Here is a tiny trained network, its code and every weight. The questions are about switching its units off for an input and a class, where a switched-off unit gives its printed mean instead of its output.

import numpy as np


def w(rows, s, z=0):
    codes = np.array(rows[::2]) - 128.0
    scale = np.full(codes.shape[1], s)
    scale[-1] = z or s
    return codes * scale


def norm(h):
    return h / np.sqrt((h * h).mean(-1, keepdims=True) + 1e-5)


def f(y):
    return np.maximum(y, 0)


def log_softmax(a):
    a = a - a.max(-1, keepdims=True)
    return a - np.log(np.exp(a).sum(-1, keepdims=True))


def net(x, mask):
    res = np.array(x, float).reshape(1, 6) / 4 @ E
    u = 0
    for l in range(3):
        y = f(norm(res) @ A[l][:, :-1].T + A[l][:, -1])
        res = res + np.where(mask[u : u + 4], y, B[l][:, -1]) @ B[l][:, :-1]
        u += 4
    return log_softmax(norm(res)[-1] @ U[:, :-1].T + U[:, -1])


A, B = {}, {}
E = w([
[150,119,120,149,123,138,131,125,135,124,116],'x0',
[133,134,130,129,126,133,129,123,122,123,118],'x1',
[186,144,78,60,116,138,148,170,136,2,164],'x2',
[111,119,117,128,134,128,135,131,141,136,151],'x3',
[62,170,25,166,150,96,123,172,66,100,74],'x4',
[98,169,99,147,119,11,144,63,182,134,78],'x5',
],0.0097)
A[0] = w([
[60,78,106,142,121,232,26,161,47,185,88,13],'0.n0',
[165,118,147,122,157,170,96,207,88,111,166,171],'0.n1',
[121,79,254,178,104,151,83,108,156,170,154,6],'0.n2',
[178,133,149,116,144,120,127,134,89,142,155,118],'0.n3',
],0.0086,0.0025)
B[0] = w([
[237,210,146,153,254,119,237,154,166,162,166,243],'0.n0',
[126,56,149,58,77,102,152,133,83,190,69,254],'0.n1',
[99,134,111,170,66,173,77,150,83,35,190,253],'0.n2',
[74,82,151,190,123,225,160,68,144,115,171,169],'0.n3',
],0.01,0.0065)
A[1] = w([
[141,168,175,118,146,208,199,183,149,80,141,248],'1.n0',
[61,96,58,148,167,70,177,209,61,150,9,194],'1.n1',
[70,201,187,232,126,121,94,73,146,175,121,76],'1.n2',
[101,235,97,161,103,122,2,114,146,66,139,13],'1.n3',
],0.0069,0.0015)
B[1] = w([
[106,223,140,147,97,4,102,136,79,192,149,244],'1.n0',
[124,165,196,151,120,127,27,148,27,131,175,255],'1.n1',
[50,56,176,191,6,166,152,194,150,72,95,207],'1.n2',
[141,35,122,61,203,177,125,131,204,168,129,195],'1.n3',
],0.011,0.0068)
A[2] = w([
[141,186,108,115,251,111,20,109,78,92,160,2],'2.n0',
[182,166,133,57,70,193,200,133,71,222,176,24],'2.n1',
[145,109,187,59,64,100,120,53,171,128,143,196],'2.n2',
[133,71,254,104,105,149,253,166,192,149,124,131],'2.n3',
],0.0077,0.0026)
B[2] = w([
[128,53,56,130,83,196,186,1,218,78,93,218],'2.n0',
[12,45,112,188,76,181,61,159,192,63,150,255],'2.n1',
[129,192,29,133,239,107,251,34,87,166,22,243],'2.n2',
[172,125,80,60,161,103,81,110,222,122,43,241],'2.n3',
],0.0095,0.0067)
U = w([
[93,107,192,168,74,140,9,185,2,111,236,228],'0',
[92,34,68,85,110,165,112,76,217,86,77,2],'1',
[224,236,102,115,249,92,234,103,131,232,106,167],'2',
],0.011,0.00097)

Each question gives the input, the list of numbers given to net, and the class t.
The units are the neurons (one row each of A and B). Each row of codes is followed by its name. A weight is (code - 128) times the scale printed after its matrix; where a second scale follows, it is the last column's (A, B and U).
mask holds one flag per neuron, layer by layer. A switched-off neuron (its flag False) gives its mean, the last column of its row in B, instead of its output. The means were averaged over made-up inputs and are rounded, as every weight is.
A unit's drop is (log p(t) with every unit on - log p(t) with that unit switched off) / (log p(t) with every unit on - log p(t) with every unit switched off).
The circuit of an input: a set's keep is (log p(t) with only the set's units on - log p(t) with every unit switched off) / (log p(t) with every unit on - log p(t) with every unit switched off). Starting from all 12 units, units are removed one at a time, each time the one whose removal leaves the highest keep (on an exact tie, the one counted first), for as long as the keep stays at least 0.8.
units of the circuit, in order: the units of the circuit, biggest drop first
unit that matters most: the unit with the biggest drop
top k neurons: the k neurons with the biggest drops, biggest first
k most important neurons of layer l: the k neurons of layer l with the biggest drops, biggest first
drop of u: that unit's drop, to one decimal
input [-7,7,-7,-4,4,-4], class 2: units of the circuit, in order => 0.n0
input [6,1,-6,4,0,0], class 0: top 2 neurons => 0.n2; 0.n0
input [-1,0,0,-8,6,6], class 0: top 2 neurons => 1.n1; 1.n2
input [-7,-1,4,2,-3,-7], class 1: top 3 neurons => 0.n1; 1.n1; 2.n1
input [-7,-5,-7,6,1,8], class 0: top 2 neurons => 1.n1; 2.n0
input [0,3,7,2,-3,-7], class 1: top 3 neurons => 0.n1; 1.n1; 2.n1
input [2,-8,-7,-3,2,2], class 0: top 3 neurons => 2.n0; 2.n2; 1.n3
input [-7,-5,2,-1,-7,-8], class 1: top 3 neurons => 1.n1; 0.n1; 2.n3
input [0,5,-6,-2,2,1], class 0: top 3 neurons => 2.n2; 1.n2; 1.n3
input [3,-2,0,-8,3,1], class 0: top 2 neurons => 1.n1; 0.n2
input [-6,-2,1,3,-7,-7], class 1: 2 most important neurons of layer 2 => 2.n3; 2.n2
input [4,2,0,-5,8,2], class 0: top 2 neurons => 1.n1; 0.n2
input [-8,6,4,-2,-4,-6], class 1: top 3 neurons => 0.n1; 1.n1; 2.n1
input [4,5,0,-3,-7,-2], class 0: most important neuron of layer 2 => 2.n0
input [-7,-5,5,6,1,-2], class 0: 2 most important neurons of layer 2 => 2.n0; 2.n3
input [-4,2,8,1,-1,1], class 2: 2 most important neurons of layer 2 => 2.n2; 2.n0
input [7,6,4,-4,-1,-8], class 1: 2 most important neurons of layer 2 => 2.n1; 2.n3
input [-3,3,-6,-5,6,-4], class 2: drop of 0.n0 => 2.8
input [-3,2,-6,4,1,3], class 0: drop of 1.n3 => -0.1
input [-3,7,-5,3,4,-7], class 2: drop of 0.n0 => 2.0
input [8,1,6,-7,-3,6], class 2: drop of 2.n1 => 0.0
input [7,-7,-6,8,8,-8], class 2: unit that matters most => 0.n0
